[-343   16  177    7 -380 -136 -133  177 -465   90  -13  112 -250  112
  292   59 -194  178  124  202  -23  181    2  239 -387  213   54  227
   45 -335  228   44   54 -172  292 -418  558  135   27 -152  -83  -56
  236  -57 -283  -38  160   34  -71   47  294 -103   55   -4  -81   46]	<61>
[ -69   53  -18   48  157  272  116  194  -58  125 -338   12   58  173
  173 -207  149 -190   38  -32  163  117    0  251  164  242   10   35
  139  -54  -60  258 -196  -19  196 -242   24  213  113 -235 -164   19
 -107  384 -228  145  134  229 -174  132  -59  -45  -81   20  -18   75]	<60>
[  85  233 -160 -126 -298 -206 -441  -88   15 -155  268  337  -50  -55
  -15   44 -135  164 -167  -68  -52  129   -2  -28  -26 -213  -73  -96
  269  -23  383  -82   71   46  315   72   42  -46  -61  -85   51  431
  -69 -232  103  158  130  -26  -92    6   97 -166  142  153 -163   19]	<73>
[  -9   45 -174 -429   46   32  268  172  -95  182    1 -180  190    2
  241   35 -143  -20  231    2 -170 -100   -6   18 -188 -150   64  138
 -344  -65 -154  -64  152  314 -273   76   60  -99   74    7  -65 -214
  123   21    0  111   88  135  -77  167  -40 -230   61   74   59   77]	<73>
[-241  -15  280 -314  517  105   96  -32  100  113   86 -438  173   86
    7   15 -325  104  134   48 -163   48   69 -189 -164 -157 -132  -56
 -343 -554 -167 -367  226  309 -218   67   11  -71   77  119 -195   -6
  210 -126  -55  -75   37  -12 -206  204  -65 -147  -15 -291 -248 -402]	<60>
[-434 -182   75  125 -282 -436 -127 -142 -294  -49   98  179  499  153
  -64 -137   -6  254 -120 -170   62  -39 -107    9 -134   40    1 -212
 -195  101 -135  218  246   46 -225 -119  144 -195  130  172  -63  193
   34   29   69  174  158  186  -64  190  148 -448  306   83  161  -90]	<79>
[ 207   22 -127  -29   34   54  -36    8  -52 -221 -172  -26  486  413
  149  209 -160  123  137  138 -325  292   58 -195 -320 -149   90  -75
 -410  109  -27  -25  118  -49  -75  172 -124 -253   10   53   91 -437
 -187  408  -43  -17  -40 -274  324   49   15   37  123   -2  252  193]	<79>
[  95  147   22 -126 -252  288    1  307  -26  234 -154  -30 -302 -168
  268  144   63 -148  202   93  -63  219   45  168 -133  124   43  387
  -99   26  -26  159   24   -7  291   10  261  179  -46  -41 -174 -116
  -22  217 -198  195  278  141   25   73 -129  -51  -71    0  -82  197]	<61>
[-411   -4  332  251 -162  245  -90 -118  259    9 -142  246   16  217
   48 -180  -66  167  -85   66  151  149   18  213 -193  -35   90 -133
  215 -279   61  284   48 -376  135 -312  328   22    5 -282  -81  -23
  -75  261 -379 -119   54  239  -51   54  435  -40  -73   55   52 -232]	<80>
[-353 -140   91   -2  -33   76  -43  164 -203  -88  -64  200  297 -260
   77 -191 -228  163  124  -43   45  -54 -180  110 -183  -20  139 -157
  -54   77  146   94  103  164 -174 -328  247   86  154  -18  -30  179
  122  -45 -148  -32 -130  252 -324  262  118 -397  -11   71  -80 -234]	<80>
[-316   96  -43  -20 -205   -7 -131   -9  292  -53  -13  153   46  -74
   51 -156 -278  -56   86 -167 -182 -144 -100  109 -225  -92  -48  129
  257  453 -154  382  -39   20   54 -129   64   27  -29 -219  -18 -316
   21 -116   74 -149  -69   50 -182  -44 -113 -250 -106   77  199 -129]	<61>
[-191  177 -240 -399  101 -135 -282   16  144 -187  423  227 -206   19
   41  -84 -329   34   75   -9  145  -76 -122  -69  245  -64  -16  111
  128  282 -135  236  120  162 -158   46  -22 -115  223   30  -54  209
  -89   57   44  201 -139   44  407  -55 -278 -493  196   86  274   87]	<79>
[ 159   -4 -288 -256  116  213  -11    7   68   26  176  235  232  144
  -38  147 -234  143  122  163  107   81 -185 -254  -76 -179  197  -30
 -260  -92  -90 -143  141  256 -112  264 -278 -248  178  197   53 -150
 -107  317  -18 -147 -255 -276  377  -62  -30  -83  103  152  329  114]	<73>
[  39   12 -113  -59  226 -130   46 -208  212 -207  297   94  -18 -166
    1 -204 -368  -62   48   -4 -155  -28 -173 -167 -124   -1   -3   44
 -110  -13  -13   39  265  174 -198  -51  193 -186 -122  104  -46  140
   72 -231   -8   97   17  250  122  162   67 -241   26   -3  186 -100]	<80>
[ -77 -124 -152  -33 -370  424   67   24   80  -30  -73  -17  133    5
  157 -248 -237  -27  138 -108  150  -48   78   41 -111  -31   -3  -33
  -14  307  -61   93  -51  189  -23 -190  190  129   58  -99 -230  175
   47  142   17  104   96  224 -312  197 -151 -333   51  156  -42  110]	<79>
[  35   17 -127   -1  -66  216  -22  -17   23 -332   18  393  169 -260
  129 -102 -236  142   99  -43   -8 -198  157  118   -9 -331  118 -154
  252  115  513 -116  -59  188  -65 -271   47  107   28 -220   73   84
   99 -178  -39 -120 -285  150 -357   22  133  -90  -33  184   26   -1]	<69>
[ 133  288 -230   75 -315  334   33 -142   99   96 -559  329  107  384
   62  -42 -204  -89  247  -32  107  205   71  100  -82    1  126 -117
  200   48  -55  -64 -138   81  246 -118  -21  -59   51 -239 -197  -33
 -170   92   65 -100 -109 -124  -58  160  136    1 -101  -32  155   20]	<61>
[-421  -64   19 -134  -26  116   77  -93  -32 -200   22 -115  419 -346
  -41 -244  -30  282  -15  145  -61 -362  228  176   -9 -542   14 -159
  150   49  203  266  -49   96 -429 -335 -105  201  299 -305  -78  -85
  -81  109  -79   11 -169   11 -337   14   10   48  268   78  347  -92]	<60>
[-152  140  156  315  357  -28 -163 -116  294 -161 -104  114  -83   83
  -89   14 -148  -48   92  -56 -211   71  186 -229  154  -73 -199 -265
   69  -71  -63   60  -87 -244   57  108 -348   53  -85  -26   18   52
 -218 -285  320   36 -145   76  -47 -109   32   30 -148   51  132 -305]	<79>
[-104  -59  107  250  -77  210  128  -69    2  183  -32  330  -58  125
  107   45 -250  -62   74  120   -9   95 -221 -128 -257  153  166   57
 -180 -139 -246 -141  259   50  142  -68  108  -94 -115  248 -242 -146
  270  -18 -178 -378   44   46   20  152  257 -121 -224 -163  -49 -290]	<64>
[-235  364  169 -227   92   84  -23  -49   -6  -30 -104 -224   54  293
  110 -221   29   78  -94   -6  102   39  249  170   62   84  -31 -104
  165 -309  162 -102  -11   50 -163 -259  294   62  241 -183 -176  311
  -45  211 -183  244  267  138 -210  377  -17   23  253  -93 -223   65]	<63>
[-137  441 -189  237 -216   32   15 -144   47   35 -370  164 -120  333
 -133   40 -135 -216  276   23   83  -80  101 -128  -25  314  -23  -23
  101  529 -517   38 -322  196  -33  -41 -432    9  122   42 -120 -233
 -202   77  410  -64 -221 -256  -60   68 -145 -273  -23 -176  375 -121]	<61>
[-166  205  138  317   72 -175 -267 -126 -328  -43   79  283 -176 -108
  -54 -133  383  -72 -174   44  -65  184  -92   13  251  202   17   55
  151  272  122  425   14 -403  -80  -76 -172   87  296  253 -124  271
 -213 -103   32  327  232  166  336   69  -63  310  163  -18  174  112]	<63>
[  31  223  -77    6  181   39 -214 -288  240 -197  410   72 -330   33
   69  -55   11 -152 -303   16 -295   92  117 -119  306 -195  -30  171
  364   31  144  251 -113  -54    7   34 -142   43  162  -42 -304  326
   14 -144  165   88  346 -142  267  -93 -289  333   54  -86  -32  162]	<73>
[ 228   98 -240   43 -197    6 -202 -100   94 -158   48  407  244   97
  169    8 -179  -97  -98  -21 -361  122 -169 -134  -39 -284  -52  -54
   71  345  224   88   -6 -126  196   83 -178 -141  -66  -86   17  -44
  -31 -135  112 -249   77 -297   89   -5   -3  182   58  116   46   60]	<60>
[-469   58  119  467 -190   67 -230 -165 -290 -114 -286  280   91  267
   94  -65  -72   28   85  191  104   39  -29  114  -77  142  104 -155
   54    1  -74   22 -158 -252  214 -191  119  240   10   91  -15   17
  -90  144   44 -160   12  -22  -50  135  229 -139  -91   63   27 -176]	<79>
[ -41   23    1  -89  301  -17  129   43 -214 -362  -32 -128  285 -261
  238   -1 -125   68  137  503 -293    2  -54   64  -58 -150  233  132
 -349  -18  174   45  165  122 -217 -169  311   92   69   81 -134  -97
   -2  202 -277  -29   13 -123  211  229 -140  160  226 -297  173  226]	<78>
[-408  -96  365  433  200 -364 -233 -142 -291 -312   71  -29   46 -183
  -17  -28  -13  195 -172 -115 -241  -69  140   24  226  234 -166 -105
  151  -93   65    6  234 -101   -9 -216  -41  192   68  243  -78  216
  208 -383   73   -9  143  259 -447  216  -93 -145  139 -102  -23 -474]	<79>
[-372   60  232   36   44 -184 -237  -84 -347  108   90   69  244  241
 -231  -79  -46  236  -60  171  446  252 -228 -103 -191  370    3 -202
 -332 -163 -163 -100  252   76  113   17  139 -116  158  306 -120  445
 -130  220 -122  170  108 -115  270  238  -11 -227  257 -241 -155    5]	<73>
[-181  391 -175  -11 -178 -163   67  -93 -116   21 -266  295 -226  179
  211 -103 -261 -184  255  184 -117 -172 -179  119  135   -6   13  -15
  335  -33  -76  -29 -131  -64   36 -179   -5  233  126  -84  -51 -110
   11 -317  169 -195 -106   -8 -297  270  231 -184   70  -45  160 -323]	<60>
[ -87  112   -1  306 -417  114  -97   -9   23  223 -237  296   80   -6
   -9   81   10  139  110   36   15  272   64  -37 -352  127  212   30
 -170  180 -147   98  237 -149  176 -136  168 -248 -117  105 -170 -113
 -128  107  -47  -15   68  107  164  106  126   43  -38   42  140  196]	<78>
[  82 -219  -56  271  259  415  -46 -139  177 -253    8   97  489  536
   -8   31  -93  157 -138 -120  108  139  269 -283   34  -82   50 -348
 -166   -5  -21  -92   19  135   90  204 -274  -55   66   64  -43   -7
 -111  541   -6  -90  -40  -84   79    9 -178 -136  -37  162  -27  172]	<79>
[ 217  -97 -342   48   29 -153  113   25 -204 -117   87   43  414   81
   98  212  -41  133  245  153 -140   -3   60 -171 -163  100  149   94
 -256  111   21   11  243  367   14   -5  143   61   81  103    5 -168
  108  187   81   42   19 -156   26  279 -170 -270  243  -17  162  436]	<80>
[-435  228  -92 -411 -243   35  106   12  136  436   78  110  -33  220
  130  -80 -214   32  185   60   58 -321 -107    1 -219 -213  -33  237
   78   47 -201  134  155  260  109  -38  246  155  223 -180 -116 -383
  101  -32  -86 -265   63 -166  -39  206  -64 -460  124 -180   46  -87]	<78>
[-166   39  127   56  367 -123 -159  -73  -12 -335   -3   79  125   76
   43 -123 -257   22  -75  -90  -48   85   23  -50  298   44 -117 -321
   38 -181  -65 -124  120  -77 -130  -94 -192 -100  -39   99 -101  411
  -27  -96   92  123    1  187  -73   91   31 -107   12  -67  -71 -394]	<64>
[-158  102  -44  407  -38 -250 -274   26 -323 -159  -78  389 -323  132
  150  219  -59   26   22  169 -128  165  -30  167  260  401   71  135
  312   18  -51  188   -8 -223  417 -141  -75  117   50   -2 -128   69
  163 -224   23 -188  -39  -73   58  -97   18   38  -55   52  286  -23]	<79>
[ 169 -211 -242   52 -198  127  -66  155   -9  -79 -152  -48   62  -46
  211  -43 -174   37   69  -85    8  309   54  316  -90  266  -97  105
   10   77  -20  211  -23  -43  395 -299  104 -175 -265 -441  -34  187
   78   22 -196  152  104  327 -230  -76   96 -223  -90  288  179   63]	<80>
[  -9  -20 -114 -106 -424  145  -27   -1  216  -80  188  303  109 -123
   36  -89 -144  -55  -64 -293   88 -206  -36   52  -82  -38  -36   68
  174  388  -61  253  126  239  -13   39   39   36  -15  -61  -66   39
   78  175   41   80  143   84 -113   15 -115 -334   41  185  108  -14]	<60>
[   0  271   14  -51   -9   85  -53 -172   96 -198 -155 -143  156  149
   40   82 -116  -25  219  138    2   76  241    9  -32   21  -99 -107
 -153  102  -52  -21   33  140    8   93  139  113   11 -162  -98  326
 -155   92  147  278  172 -141   59  303 -121 -214  157 -196  -74   39]	<63>
[-334   40  131 -204 -196 -104 -136  331   47  -30  606   49 -167  -99
  117   69 -156   16  -27   73  176 -331  -52  -24 -151  202 -223  115
   30  287 -254  -83   82  103  -84 -130  -52   77 -150   99   32  -69
  433  155  -98  -82   11  103 -412 -117   20 -457   69   73 -270 -132]	<78>
[ -36  113  -69  155  -74 -195 -112 -233  -34  283    8  367  195  450
 -195   23  -11  101  -49 -123  235  207 -229 -208 -236  325   62  -79
 -244 -177 -171  -82  239  101  240  235   39 -344    5  257   98   49
 -157   65   48   -8  106  -43  337  163  175 -256   85   99  191   34]	<63>
[ 110   26   95   -8   19  -95 -315  247  109 -555  195  351  -42  -14
  220  120 -275  102 -206   36 -354  191  -15  -94   27 -144  -32  -94
  -11   55  310  123  147 -297  117  130  -13 -129 -215   13   78   15
  -77  131 -188   26  -13  -17  291 -299   63  136   15  146  154   40]	<78>
[-310   43  456   57  189 -148  -32  -62 -125  122  140  105  215   31
   85  170  195  105  -97 -215   64 -120  297  118   31  -39 -154  -99
 -131 -211  151 -209  125   98    1  -20  -29  -28  -15  -34   12  198
  266 -222   35   -2  248  123 -272   75   58 -137   -7 -143 -506 -245]	<79>
[-411  179   91 -101 -288   60   10   42  351  -97 -109   69   -4  165
  161  -76 -252   82  269  211  296 -235   24  211  -18   90   60   77
  138  -57 -247   92   63  -59   32 -221  476  193  -39 -110   -8 -217
  -93  420 -105  -84  -54   51 -113  150    3 -336  237  -33  207    9]	<64>
[-100  244   23  114  115  -95 -179 -160 -269    5   15  127 -380  265
   97 -132  -85 -129 -208   93 -239  112 -264  -13  193  171 -162   63
  349 -141  138    0  -87 -132  402   70 -158  294  218   67 -103  142
   96 -455  -46 -200  210  -70 -179  187    1   43   12 -145  -73 -357]	<80>
[-102   74  -44  -27  188  153  -36 -169 -111 -185  -36 -183  236   99
   33 -140  166   15 -103  129   10  -16  179  132  156 -170   31  -83
  153 -304  292   44 -340  165    9  -85   36  343  232 -180  -91  343
 -135  207   86  213  247 -125 -175  110 -107  156  137  -23  -95  169]	<63>
[  -7  220 -242 -108 -237   20 -246 -106   39  -42   23  303  -80  444
  -55   34 -511   88   83  -32  -34  225 -177 -241 -201   11   64 -173
  196 -112  -99 -152  -19   89   46   83 -163 -184  166   59  -49   58
  -33  -51  219 -143 -186 -276   61   37  146 -188    3  151  142 -157]	<61>
[  76  333 -295 -233 -296  395   60   -2  352  233  -12  245 -241  175
   81 -170 -201 -195   82  -32  223  -22 -150   60 -138  127   70  183
  318   84 -207  124  -29   -7  152  -21   12  -10    2 -158  -26 -191
 -141  319  -36  -50   66  -26  145   41    9   30  -69  214  177  128]	<69>
[-130  251   -1  135 -253   46 -466    6  188  -34  138  393 -369  -43
  105  278 -101    0   70   35 -172  162   30  -97  234   17   16  187
  163  344  -86  207   23 -282  121  115 -137  -86  123  135  -94   63
  -43 -138  230 -161    2 -214  338 -121 -245   67   64  180  218   47]	<60>
[  77  -45  -58  292    0  -45 -137  -70  -32 -237  142  -51   98   78
   63  318  -20  153  -41  332 -208  136  184  -90 -106   70  -43  -89
 -247 -243  -30  -49   75 -177  120  142 -129  -45 -220  -25  150   16
    3  234   -7  -19   92 -107   27  -46  269   11   77  355  247    9]	<73>
[-520  156  121  -10 -123  258  -42 -177   92  146 -254   58  -47  316
   33 -164 -172  122   90  217  418  -37   61  274  188   52  -37 -111
  207 -270 -311  -51  -87 -131   58 -371  -23  -13  152 -234 -199   98
  -39  192 -202 -243 -110    9 -153   97  235 -180   95 -113  194 -424]	<80>
[-133  101  191  -28  137 -209  -45  157 -105 -306 -169  -87  332  123
  176  -56 -223  203 -137  -11 -149  190  262  147 -237  104    8 -116
 -175 -119  193 -100  161   83   95 -335  336 -271 -218 -220 -138   28
   26  196 -323   62   84   65  -69   58  -43   43   85 -207 -136  196]	<61>
[ 262  222 -271 -343  140   93 -183  110   17   37  385  171 -196 -300
  102  -49   45 -186  -99  -32 -228   72 -211 -143  194  -68   45  370
   53  237  170   89   20   80 -177   82 -213 -185  191  252  -87   48
    3  -52   16   89  126  -73  362  -96 -330  375  119  168  216  312]	<73>
[-195  131  -47   42 -262  204   48   19  107  376 -194  129   44  147
   89 -175   37  -89 -115  -11  243   15    0  151  122  164  -74  -11
   96  -87 -219   13  -48   33  246 -316   27 -102  -34 -213 -300  205
   54  178 -162 -177  225   47 -280  170   82  -59   60   23  -42 -104]	<79>
[  -7   43  158   86  276  -69   -5  -10  221   17  451   62  186  -20
   23  203  142  211 -167  251    6  127   96 -166 -104   79  152   22
 -305 -203  -55   29  467 -124 -228  -33   87 -349  -37  155  -11  -75
   69  493 -316  -43  135   46  319  141   62  136  252  102  -21  284]	<79>
[ 136   15  -10  238  407 -415 -274   86   82 -559  128  321   62 -295
  -54  108 -184  175  -39   15  -96  120  206  -50  218   79  -45 -125
   89  -95  320  -18  131  -21  287 -132  -66 -132 -346  -39   83  208
 -146 -133   58  157 -242   81  114 -316 -114  121   30   -5  220  198]	<60>
[-508   18  281  252  108   52  -87  -11  220   23 -191   62  163 -115
   95 -194   -1  178  175   31   42  -16  142  129 -185 -111  127  -40
   63 -219  253  209  -41 -245  115 -391  529  225  -12 -183  116 -123
 -245   44  -33    1   20  297 -174  181   37  -79   13   56 -116   64]	<64>
[  21   -3  -26   32  -65  446  -47 -210  277   62  -53  -45  321  307
 -112  -83 -325  179   18   43    7  236 -162 -255 -401   20  147 -144
 -112 -159 -200 -194  347   89   38  168   86 -124   75  237 -128 -131
  -24  287 -131 -235   23  -91  -19  347   11    4   10   63   18  -78]	<63>
[-190   59   88 -289  108   61   75   61   24   14  100  -26   65   -5
  123  -67 -261   67   90   69   14  -42   28  -28 -170 -104   72  129
 -207 -167   15  -43  241  301  -16   -4  382   23   46   62 -224  -39
   62  128 -187   35   91   -4  160  126 -204 -156   76 -211  -72  167]	<61>
[-119  -65  157  343  224 -287 -112  134 -121 -320  410  323  -38 -459
  -20  108  124  120 -128  -46   37  -83  112   50  -61  167  157  -44
   -2  182  177   90   76   76  -85 -150  -65  -17 -191  158  114  173
  152  -61   13  218  -71  467 -185 -166   56 -198 -137  141 -185  108]	<64>
[-215 -267  252  125  -84   15  -84  -86  204 -298  435  125  243  110
  127  -48 -194   81  -45  -32    3  -79  -33  -39 -219  -32  -87 -107
 -163  167  -57  160  267 -109 -230    9  259  -46 -106   78   11    9
  298  198 -180  -13   89  272 -103   73  180 -374   74  213  -92  -62]	<61>
[ 107  181 -463   65 -120 -283 -225  -43 -265 -193  123  470   37  202
   32  157 -151  109   40  366  112  132 -301   15   20  279  263   36
  197 -164  -70    9  116  -12  197 -115  -22  -74   22  106  148  -25
  -81  419  -55  -92 -122 -266  317   85  270 -144  177  193  403  146]	<69>
[-321   64  -30 -145   19  -53 -181  -80  361 -177  427 -111   83 -147
   40  -81 -179  129  108  155  -99 -274   24  -79 -143 -230 -119   27
  -41  136  -23  215  134  -72 -297    8  194   81   24  -83  250 -146
  -45  143  -20   49  -46  161  -91  153   47 -435  251  399  231  -42]	<79>
[-336 -203  350  268  -99  187  -88   11 -233 -145  227 -130  115 -341
  184  210  197  169 -104   83  -69  -93  288  107   -9    8   22  140
 -389  439  -28  146  150    8 -117   37    0  130   84  196 -106   85
  203  101  -83   -1  291  132  -68   83 -362 -167  114   -1 -190   38]	<73>
[  26  374  128  -35  179 -167   84  -82   74   48  222  -91 -102  -90
   -8  -39  426 -183 -110  110   11  -15  177  -10   79  115  -61  137
  -61   -1  111  250  -18   22 -168   -7  123  118   90  -27  -94  272
 -186  205   24  521  462   98  178  210 -122  121  276 -185 -145  340]	<64>
[  16  -45   73  459  259  -75  206 -361 -215   80   70   50  140    0
 -111  -39  348 -169  -52  218   79   97  -21 -189  139  231   83  -65
 -433 -175 -154   95   79   99 -226   54  -15   24  116  384 -229  375
  -73  176   64  265  333  142  213  370   84  -49  176 -109   71   75]	<61>
[-606  272  258 -146   58  109  -79  103  468  197  107   64 -129  -97
  -15 -158  113  129  -57   59  265 -302  250  166  138 -166  -29  132
  351 -142  -37  333   17  -72   48 -273  224  226  139 -272 -100 -234
 -190  416 -243  -46    8   85  -54  -41 -181  -68  157  -32   81   78]	<61>
[-662   22  352  254 -128   24 -284 -203  -52  -68  -79  126 -227  -61
  -49 -371 -185   21  -81  148   99  -36 -216  210  148   33 -211  -37
  450    0    3  237 -259 -371  155 -466  -59  270  194 -110 -161  132
   -2 -306  -90 -286  -73   14 -360  -35  116   21   77 -195  134 -634]	<61>
[-162   25   83  -48   -4   32  195 -264  -43   91   40 -135  238 -289
  118  -41   89   66  123  186  -52 -107  169  126  -33 -191   21  104
 -285  -13  -13  119  333   61 -283 -193  242  -24   84  -75 -176  138
   35  -40 -101  147  293  156   58  393   20  -84  275 -167   49  -46]	<64>
[  56  133   71   73 -312 -304   33   97 -430   38   72  -56  134 -169
   24  302  143  248   58   33 -186  -10  222  -73 -377  125   55   63
 -356  129   86 -207  327  179  -38  190   37   -2  -14  341   40 -168
   96 -129  111  214  170  105 -232  201  -86  -70  255   33  -78  279]	<60>
[  78  234  -75  136  -77    5  105  -37   30  349 -255  344  190  165
   30   12  167 -111    6  -73   12   30  -43   34  -38   85    8  -17
  164 -119  -54  -50   80  -23  246 -160 -170  -64  -62  -92  -43 -207
  -15   57  -22 -169  120  -24 -202  179  247  114  -45  -67  -26 -140]	<73>
[ -28  144  -68 -231  185   -9   28   72 -188  128  109 -200   15  282
   81  124   49   90   71   70   70   39  177 -117  163  156  -25  117
  -96 -165  -84 -178   82  351  -36   -8  -49   63  331  130 -215   95
  117  147    3  113  149 -111  -66  244 -324 -205  286 -216 -101  174]	<64>
[ -71 -139 -194 -220 -188  403  -83   59  -29   47  316  -35    5 -311
   59  -53  -44  135  -51   89   54  -30    6   42  -64 -141  136  235
   -5   48   24  191  143  256 -157 -110   91   42  234   14 -198  100
  131  355 -271   70  112   89   22   70 -108 -177  105  290  221  124]	<79>
[ 197  427  -23 -188 -195  419  -58   61  554   95  -50  252 -118  121
  100 -131 -218 -140  -15  -39  -53  109 -137   54 -576 -142  130  136
  273  -22  162 -114   12 -118  345  132  223  -50 -325 -125  130 -544
 -144  272 -265 -166   13   84  -47  -67  191  315 -313  196 -168  197]	<60>
[-344  101   26  167   31   57 -142  -33  -50  -15 -262  145  -96  -96
   71 -234 -302   16   24   81   42  -64    1  176  110   38 -130  -75
  338 -187    0 -102   -1  -90  490 -335   21  235 -173 -168 -145   56
   -3 -247  -89 -256  -78  105 -392   48   56  -37 -146  -77   -7 -379]	<60>
[ 369   70   23  -34   24 -159  259 -100 -222  351   26  233  304   40
  -96   58  251 -269  261 -121   75   76 -424 -161 -224  362  -53   90
 -378  -62  -20  -46  259  172  -84  373   29   28   96  407  126   60
   36 -163  235  278  307  -32  142  376  106   63  155  -83  -45   85]	<69>
[-362  185  222   -7  265 -269  -24  -99 -137  156  181   19  124 -198
  -38   44  424  -18   15   76   97 -242   48  169  154   35  -10  162
  -49 -159   48  100  -47  112 -157  -40   71  181  167  101   78   79
   15   -5   95  155  228   41  -36  131  -55  -33  174 -110  -69   30]	<69>
[-375  394  156  -29 -225  -43   29  -43 -212  271  -71  115 -241 -154
   41  -87  -62   44 -133  157  -23 -253  -65  239 -291   46  -14  171
  254 -135  123 -213   -8  119  349 -195   60  193  -40 -119  -31 -212
  175 -352 -198 -381   98  -59 -464  108  164   76  -65 -192 -142 -334]	<64>
[-171  306  -18 -185  205 -186 -262 -125 -131 -150   51  -84 -196  416
  117 -138 -227 -109  -35  104 -203  249 -151 -159  206   18 -114   -3
   -3   53 -171   20  -22 -107  -80   71 -108  -71  242  215 -244  215
 -126 -117   87  174  158  -56  278  159 -181 -115  179 -286   -5 -128]	<73>
[-111  109   23  -23  155   30   14  -13  -92 -305  -37  -65  221 -125
   22  -12 -105  252  146  254 -122   73  280  -53 -207 -242  245 -125
 -128 -149  271    2   71  142 -289 -232  247   64  133  -25 -127   66
 -155  200  -53  255  -87   33   76  154   10   42  145 -148   46  281]	<80>
[-181   37  139  426  -76  115 -208  -79  -66   60 -137  -45 -232  184
   -9  100 -137    1  249  340   61  312 -169 -123 -266  287   44  -34
 -135 -298 -172 -237 -173 -137  407   41  163  292 -117  306   22   55
  -42  -37  115  -85   36   88 -309  219  216 -306 -142  -47 -266 -239]	<69>
[ 202  187  -65 -295   -8   98   -2   13   98   28  -81  138  483  238
   67  243 -106  139  235   58 -215  145  -41 -124 -327 -263  111 -109
 -252 -145   40 -141  311  -13 -238  277  -55 -241   77   45  166 -337
  -84  243  -14  -22  -63 -234  235  162  240  131  105  125  154   49]	<80>
